Below are the code and all the weights of a small trained network. Each question names an input and a class and asks about switching units off, where a switched-off unit gives its printed mean instead of its output.

import numpy as np


def w(rows, s, z=0):
    codes = np.array(rows[::2]) - 128.0
    scale = np.full(codes.shape[1], s)
    scale[-1] = z or s
    return codes * scale


def norm(h):
    return h / np.sqrt((h * h).mean(-1, keepdims=True) + 1e-5)


def f(y):
    return y / 2 * (1 + np.tanh(0.7978845608 * (y + 0.044715 * y**3)))


def log_softmax(a):
    a = a - a.max(-1, keepdims=True)
    return a - np.log(np.exp(a).sum(-1, keepdims=True))


def net(x, mask):
    res = np.array(x, float).reshape(1, 8) / 4 @ E
    u = 0
    for l in range(2):
        y = f(norm(res) @ A[l][:, :-1].T + A[l][:, -1])
        res = res + np.where(mask[u : u + 14], y, B[l][:, -1]) @ B[l][:, :-1]
        u += 14
    return log_softmax(norm(res)[-1] @ U[:, :-1].T + U[:, -1])


A, B = {}, {}
E = w([
[186,110,166,139,36,102,186],'x0',
[130,127,125,127,127,129,128],'x1',
[127,128,128,128,127,128,128],'x2',
[91,107,101,196,100,180,138],'x3',
[156,122,111,40,112,224,150],'x4',
[47,89,85,89,158,86,253],'x5',
[126,129,129,129,128,129,129],'x6',
[130,130,128,127,130,128,127],'x7',
],0.0061)
A[0] = w([
[144,154,99,79,121,95,125,5],'0.n1',
[55,80,57,73,117,50,213,179],'0.n2',
[82,68,146,226,107,228,158,76],'0.n3',
[117,180,92,135,254,166,125,141],'0.n4',
[157,157,86,72,124,203,130,51],'0.n5',
[135,197,165,141,136,88,168,173],'0.n6',
[211,152,148,97,69,141,175,139],'0.n7',
[97,133,50,84,68,94,211,85],'0.n8',
[73,132,50,205,81,202,114,55],'0.n9',
[125,133,142,205,161,191,204,178],'0.n10',
[187,75,204,46,186,87,154,117],'0.n11',
[193,159,222,159,69,158,29,134],'0.n12',
[178,207,209,16,199,45,108,104],'0.n13',
[122,156,26,104,191,147,73,84],'0.n14',
],0.0061,0.003)
B[0] = w([
[184,116,100,96,133,55,113,109],'0.n1',
[180,237,207,160,107,210,97,254],'0.n2',
[123,210,6,22,109,51,49,170],'0.n3',
[84,57,235,104,40,154,103,196],'0.n4',
[184,53,98,209,138,116,112,147],'0.n5',
[100,17,70,164,112,221,75,152],'0.n6',
[88,52,132,182,98,175,102,169],'0.n7',
[94,194,173,193,166,182,131,179],'0.n8',
[186,223,116,59,91,19,151,163],'0.n9',
[117,162,107,62,108,71,7,168],'0.n10',
[60,245,77,109,103,106,54,156],'0.n11',
[78,220,167,148,154,192,152,245],'0.n12',
[121,174,1,165,41,115,133,191],'0.n13',
[4,102,185,126,82,125,97,172],'0.n14',
],0.0048,0.0053)
A[1] = w([
[95,126,168,201,129,195,133,140],'1.n1',
[103,130,199,99,84,196,109,214],'1.n2',
[72,124,94,119,160,122,220,162],'1.n3',
[176,86,165,114,84,117,183,68],'1.n4',
[113,170,80,76,104,87,104,151],'1.n5',
[200,62,99,136,121,99,142,58],'1.n6',
[106,86,176,183,181,59,134,145],'1.n7',
[162,86,104,31,160,194,161,164],'1.n8',
[172,153,156,165,2,126,184,100],'1.n9',
[137,88,78,129,79,141,94,168],'1.n10',
[107,135,116,110,146,84,214,116],'1.n11',
[149,119,133,80,134,209,125,100],'1.n12',
[118,190,129,207,158,92,113,254],'1.n13',
[89,112,74,98,211,150,96,24],'1.n14',
],0.0091,0.0028)
B[1] = w([
[113,155,140,63,147,124,176,220],'1.n1',
[124,88,133,119,150,73,173,254],'1.n2',
[212,190,181,168,127,134,2,145],'1.n3',
[115,54,168,158,104,90,50,123],'1.n4',
[144,133,105,66,85,87,164,170],'1.n5',
[108,141,162,122,100,127,141,117],'1.n6',
[183,57,91,137,117,155,161,148],'1.n7',
[160,84,96,211,128,110,145,149],'1.n8',
[74,117,115,97,162,125,67,210],'1.n9',
[95,182,118,163,210,98,178,148],'1.n10',
[155,194,120,142,98,195,36,128],'1.n11',
[165,115,117,163,103,110,160,166],'1.n12',
[167,83,106,108,124,152,186,240],'1.n13',
[114,101,136,187,54,123,66,137],'1.n14',
],0.0082,0.0081)
U = w([
[187,230,251,138,157,239,87,131],'0',
[111,117,123,88,121,129,170,254],'1',
[141,182,44,91,66,101,54,96],'2',
[204,49,97,200,145,144,151,104],'3',
[27,64,211,108,128,120,32,74],'4',
[111,137,119,80,148,126,187,86],'5',
[123,131,137,78,148,112,172,122],'6',
],0.011,0.0054)

Each question gives the input, the list of numbers given to net, and the class t.
The units are the neurons (one row each of A and B). Each row of codes is followed by its name. A weight is (code - 128) times the scale printed after its matrix; where a second scale follows, it is the last column's (A, B and U).
mask holds one flag per neuron, layer by layer. A switched-off neuron (its flag False) gives its mean, the last column of its row in B, instead of its output. The means were averaged over made-up inputs and are rounded, as every weight is.
A unit's drop is (log p(t) with every unit on - log p(t) with that unit switched off) / (log p(t) with every unit on - log p(t) with every unit switched off).
The circuit of an input: a set's keep is (log p(t) with only the set's units on - log p(t) with every unit switched off) / (log p(t) with every unit on - log p(t) with every unit switched off). Starting from the 12 units with the biggest drops (on a tie, the unit counted first), units are removed one at a time, each time the one whose removal leaves the highest keep (on an exact tie, the one counted first), for as long as the keep stays at least 0.8.
circuit, biggest first: the units of the circuit, biggest drop first
most important unit: the unit with the biggest drop
top k neurons: the k neurons with the biggest drops, biggest first
k most important neurons of layer l: the k neurons of layer l with the biggest drops, biggest first
input [5,8,0,-1,-1,-6,5,-7], class 6: circuit, biggest first	0.n2, 1.n2, 1.n3
input [6,-4,4,8,0,-5,-2,6], class 2: circuit, biggest first	0.n3
input [3,-4,5,-3,7,7,-2,2], class 0: 2 most important neurons of layer 0	0.n8, 0.n4
input [-5,-1,3,-3,3,6,-5,-1], class 0: 2 most important neurons of layer 1	1.n3, 1.n13
input [-8,2,0,-4,1,6,-4,8], class 4: circuit, biggest first	1.n14, 1.n3
input [7,8,-6,-8,1,-4,-7,-2], class 2: circuit, biggest first	0.n13, 1.n9
input [0,-2,1,8,-6,7,0,6], class 2: circuit, biggest first	0.n3, 1.n3
input [7,2,3,1,2,6,-6,0], class 4: circuit, biggest first	1.n9, 1.n4
input [6,-5,1,7,8,5,7,-6], class 3: top 2 neurons	1.n8, 0.n12
input [-4,1,8,0,-6,3,0,5], class 3: circuit, biggest first	1.n7, 0.n12
input [-7,5,6,2,-3,-5,-3,6], class 4: 2 most important neurons of layer 0	0.n2, 0.n14
input [-6,-2,0,5,7,0,3,-5], class 3: top 4 neurons	1.n8, 0.n5, 0.n11, 1.n1
input [0,0,2,8,7,5,-2,1], class 2: circuit, biggest first	0.n3, 1.n13, 1.n3
input [3,-7,-2,-7,6,1,3,6], class 2: circuit, biggest first	0.n13, 0.n11
input [8,2,-7,1,8,-7,-6,1], class 3: most important unit	0.n2
input [-7,-4,-4,-2,-6,6,6,-1], class 4: top 2 neurons	0.n4, 1.n3
input [0,-1,1,4,-3,-6,7,1], class 1: circuit, biggest first	0.n2, 1.n3, 1.n1
input [-4,1,4,1,7,-2,1,-6], class 3: circuit, biggest first	1.n8, 0.n5
input [8,-2,5,8,1,-5,-5,-8], class 2: top 3 neurons	0.n3, 0.n4, 0.n9
input [7,0,8,3,5,-4,-3,-1], class 4: most important unit	1.n9
input [7,0,4,2,-3,-2,0,-7], class 4: top 2 neurons	1.n9, 1.n4
input [7,-5,5,-1,-6,-6,-3,2], class 4: top 2 neurons	1.n9, 0.n2
input [7,-7,-6,-8,3,-1,0,-8], class 2: top 2 neurons	0.n11, 0.n13
input [1,8,-6,8,8,6,4,-8], class 2: top 2 neurons	0.n3, 0.n9
input [6,6,6,8,2,-6,3,3], class 2: top 4 neurons	0.n3, 0.n9, 0.n2, 1.n9
input [5,4,0,6,7,7,-2,-1], class 0: 2 most important neurons of layer 1	1.n3, 1.n13
input [-1,-3,2,-4,5,7,4,-5], class 0: circuit, biggest first	1.n3
input [-8,8,2,0,-2,8,6,-3], class 0: 2 most important neurons of layer 1	1.n3, 1.n9
input [3,6,0,-4,6,-5,4,7], class 5: 3 most important neurons of layer 0	0.n12, 0.n2, 0.n11
